Below are the code and all the weights of a small trained network. Each question names an input and a class and asks about switching units off, where a switched-off unit gives its printed mean instead of its output.

import numpy as np


def w(rows, s, z=0):
    codes = np.array(rows[::2]) - 128.0
    scale = np.full(codes.shape[1], s)
    scale[-1] = z or s
    return codes * scale


def f(y):
    return y / 2 * (1 + np.tanh(0.7978845608 * (y + 0.044715 * y**3)))


def log_softmax(a):
    a = a - a.max(-1, keepdims=True)
    return a - np.log(np.exp(a).sum(-1, keepdims=True))


def net(x, mask):
    res = np.array(x, float).reshape(1, 6) / 4 @ E
    y = f(res @ A[0][:, :-1].T + A[0][:, -1])
    res = res + np.where(mask, y, B[0][:, -1]) @ B[0][:, :-1]
    return log_softmax(res[-1] @ U[:, :-1].T + U[:, -1])


A, B = {}, {}
E = w([
[104,158,38,177,188,159,165,249,143,101],'x0',
[9,81,152,85,24,128,182,184,82,105],'x1',
[193,201,191,191,102,11,160,180,96,40],'x2',
[140,144,151,2,165,175,32,171,82,54],'x3',
[132,100,135,129,139,125,138,123,132,121],'x4',
[127,165,157,122,140,135,162,122,163,125],'x5',
],0.0098)
A[0] = w([
[106,123,94,76,157,150,127,104,150,175,161],'N0',
[120,87,127,95,160,140,123,143,123,160,186],'N1',
[140,121,140,77,179,145,108,152,103,106,101],'N2',
[203,141,84,136,151,148,139,88,141,133,114],'N3',
[188,171,146,160,112,57,103,156,84,71,139],'N4',
[3,150,141,94,57,138,177,139,102,99,116],'N5',
[181,125,177,107,90,130,128,58,87,144,96],'N6',
[138,164,138,97,167,72,103,113,134,187,68],'N7',
[119,157,162,153,134,104,122,136,101,119,99],'N8',
[140,147,155,129,115,94,133,152,121,108,131],'N9',
[131,152,79,173,190,167,142,187,117,112,85],'N10',
[117,107,109,108,146,150,132,115,135,150,72],'N11',
[147,122,149,132,113,128,117,69,130,130,2],'N12',
[121,131,70,154,155,147,150,160,140,88,75],'N13',
[160,133,146,112,82,116,99,57,118,141,81],'N14',
[152,138,161,161,134,82,133,122,113,70,136],'N15',
[167,173,97,162,178,125,96,76,121,136,91],'N16',
[136,132,89,214,65,113,163,101,161,204,76],'N17',
[127,115,114,188,117,80,144,127,151,203,54],'N18',
[166,157,146,44,148,155,75,156,106,68,76],'N19',
[129,140,128,87,133,138,91,135,100,93,77],'N20',
[116,159,105,123,133,224,132,100,118,175,163],'N21',
[195,150,109,121,141,160,92,119,170,128,105],'N22',
[169,132,151,152,179,120,122,114,145,109,121],'N23',
[66,120,175,131,143,154,82,135,148,214,85],'N24',
[161,131,117,135,101,162,134,123,123,117,67],'N25',
[183,151,91,127,142,132,104,100,158,120,101],'N26',
[141,112,155,114,105,117,114,120,188,123,60],'N27',
[166,127,126,160,132,158,103,105,133,114,61],'N28',
[87,114,81,113,146,200,96,59,162,148,132],'N29',
[158,131,132,155,198,136,103,137,134,150,84],'N30',
],0.013,0.0036)
B[0] = w([
[210,129,130,160,93,158,201,183,113,169,189],'N0',
[152,149,111,168,127,80,140,116,107,151,169],'N1',
[168,151,110,114,129,138,170,30,167,97,188],'N2',
[129,77,129,141,94,89,64,193,143,95,181],'N3',
[187,149,107,190,151,89,212,208,117,236,252],'N4',
[94,47,125,139,29,77,28,165,120,86,239],'N5',
[50,177,203,87,203,177,71,152,74,161,194],'N6',
[80,110,160,154,103,116,144,111,109,106,155],'N7',
[135,132,130,111,135,121,151,179,147,163,165],'N8',
[149,109,113,165,148,91,195,168,112,166,181],'N9',
[7,191,187,68,174,178,100,89,51,165,203],'N10',
[167,92,147,126,158,136,159,164,123,165,155],'N11',
[88,158,143,99,137,157,134,128,123,89,152],'N12',
[76,158,169,64,200,214,43,95,77,157,177],'N13',
[66,170,169,90,198,162,84,100,73,142,182],'N14',
[175,140,111,166,146,164,141,166,121,180,205],'N15',
[84,50,95,155,52,109,68,188,135,53,191],'N16',
[135,190,85,68,98,132,164,32,177,98,202],'N17',
[160,162,64,90,129,124,128,14,222,122,178],'N18',
[154,156,61,110,93,181,150,2,223,114,235],'N19',
[127,139,106,111,104,164,141,71,178,88,181],'N20',
[192,113,114,128,161,127,183,187,105,155,190],'N21',
[100,105,102,154,85,67,91,150,146,104,182],'N22',
[115,89,98,111,78,126,124,153,114,141,172],'N23',
[158,147,137,157,120,120,133,168,107,157,171],'N24',
[114,133,133,121,116,110,157,122,115,127,124],'N25',
[109,61,127,113,118,100,97,142,105,84,175],'N26',
[102,131,139,143,122,142,146,105,89,124,138],'N27',
[79,104,79,144,134,119,116,142,148,125,150],'N28',
[181,164,146,179,150,120,138,195,122,181,213],'N29',
[96,127,135,129,83,117,106,147,121,78,173],'N30',
],0.0084,0.017)
U = w([
[240,145,91,173,145,101,225,238,114,193,137],'0',
[175,164,45,113,106,124,191,5,243,70,254],'1',
[68,20,94,145,40,49,112,212,121,25,34],'2',
[2,198,180,95,236,175,124,132,35,139,73],'3',
],0.009,0.0015)

Each question gives the input, the list of numbers given to net, and the class t.
The units are the neurons (one row each of A and B). Each row of codes is followed by its name. A weight is (code - 128) times the scale printed after its matrix; where a second scale follows, it is the last column's (A, B and U).
mask holds one flag per neuron, in row order. A switched-off neuron (its flag False) gives its mean, the last column of its row in B, instead of its output. The means were averaged over made-up inputs and are rounded, as every weight is.
A unit's drop is (log p(t) with every unit on - log p(t) with that unit switched off) / (log p(t) with every unit on - log p(t) with every unit switched off).
The circuit of an input: a set's keep is (log p(t) with only the set's units on - log p(t) with every unit switched off) / (log p(t) with every unit on - log p(t) with every unit switched off). Starting from the 12 units with the biggest drops (on a tie, the unit counted first), units are removed one at a time, each time the one whose removal leaves the highest keep (on an exact tie, the one counted first), for as long as the keep stays at least 0.8.
units of the circuit, in order: the units of the circuit, biggest drop first
most important unit: the unit with the biggest drop
top k neurons: the k neurons with the biggest drops, biggest first
drop when u is switched off: that unit's drop, to one decimal
input [-5,-7,5,-6,2,6], class 2: units of the circuit, in order => N16
input [4,4,-8,8,-8,5], class 0: top 2 neurons => N29, N21
input [-6,3,2,-5,-7,-6], class 3: top 3 neurons => N6, N19, N14
input [-7,-5,0,6,-5,-5], class 3: top 3 neurons => N6, N14, N17
input [-5,-2,4,-5,5,4], class 1: top 4 neurons => N18, N17, N10, N13
input [6,-5,4,3,6,-4], class 3: top 2 neurons => N10, N13
input [-5,-7,-7,2,-3,5], class 0: top 4 neurons => N29, N0, N21, N5
input [-4,-5,7,8,5,-2], class 1: top 4 neurons => N19, N2, N20, N29
input [8,6,-6,-8,8,2], class 1: top 2 neurons => N17, N18
input [-6,6,6,6,-1,5], class 0: top 4 neurons => N4, N10, N9, N17
input [3,6,7,8,0,-8], class 1: top 2 neurons => N19, N20
input [5,7,-7,-4,-7,-8], class 0: top 4 neurons => N29, N21, N0, N16
input [8,-8,-1,6,2,1], class 2: top 3 neurons => N16, N22, N3
input [-5,0,-6,1,4,-8], class 0: most important unit => N0
input [6,1,4,-8,-4,2], class 1: drop when N17 is switched off => 0.2
input [7,-4,-2,-1,0,3], class 3: drop when N10 is switched off => 0.6
input [-3,2,6,-7,-6,5], class 1: drop when N17 is switched off => 2.5
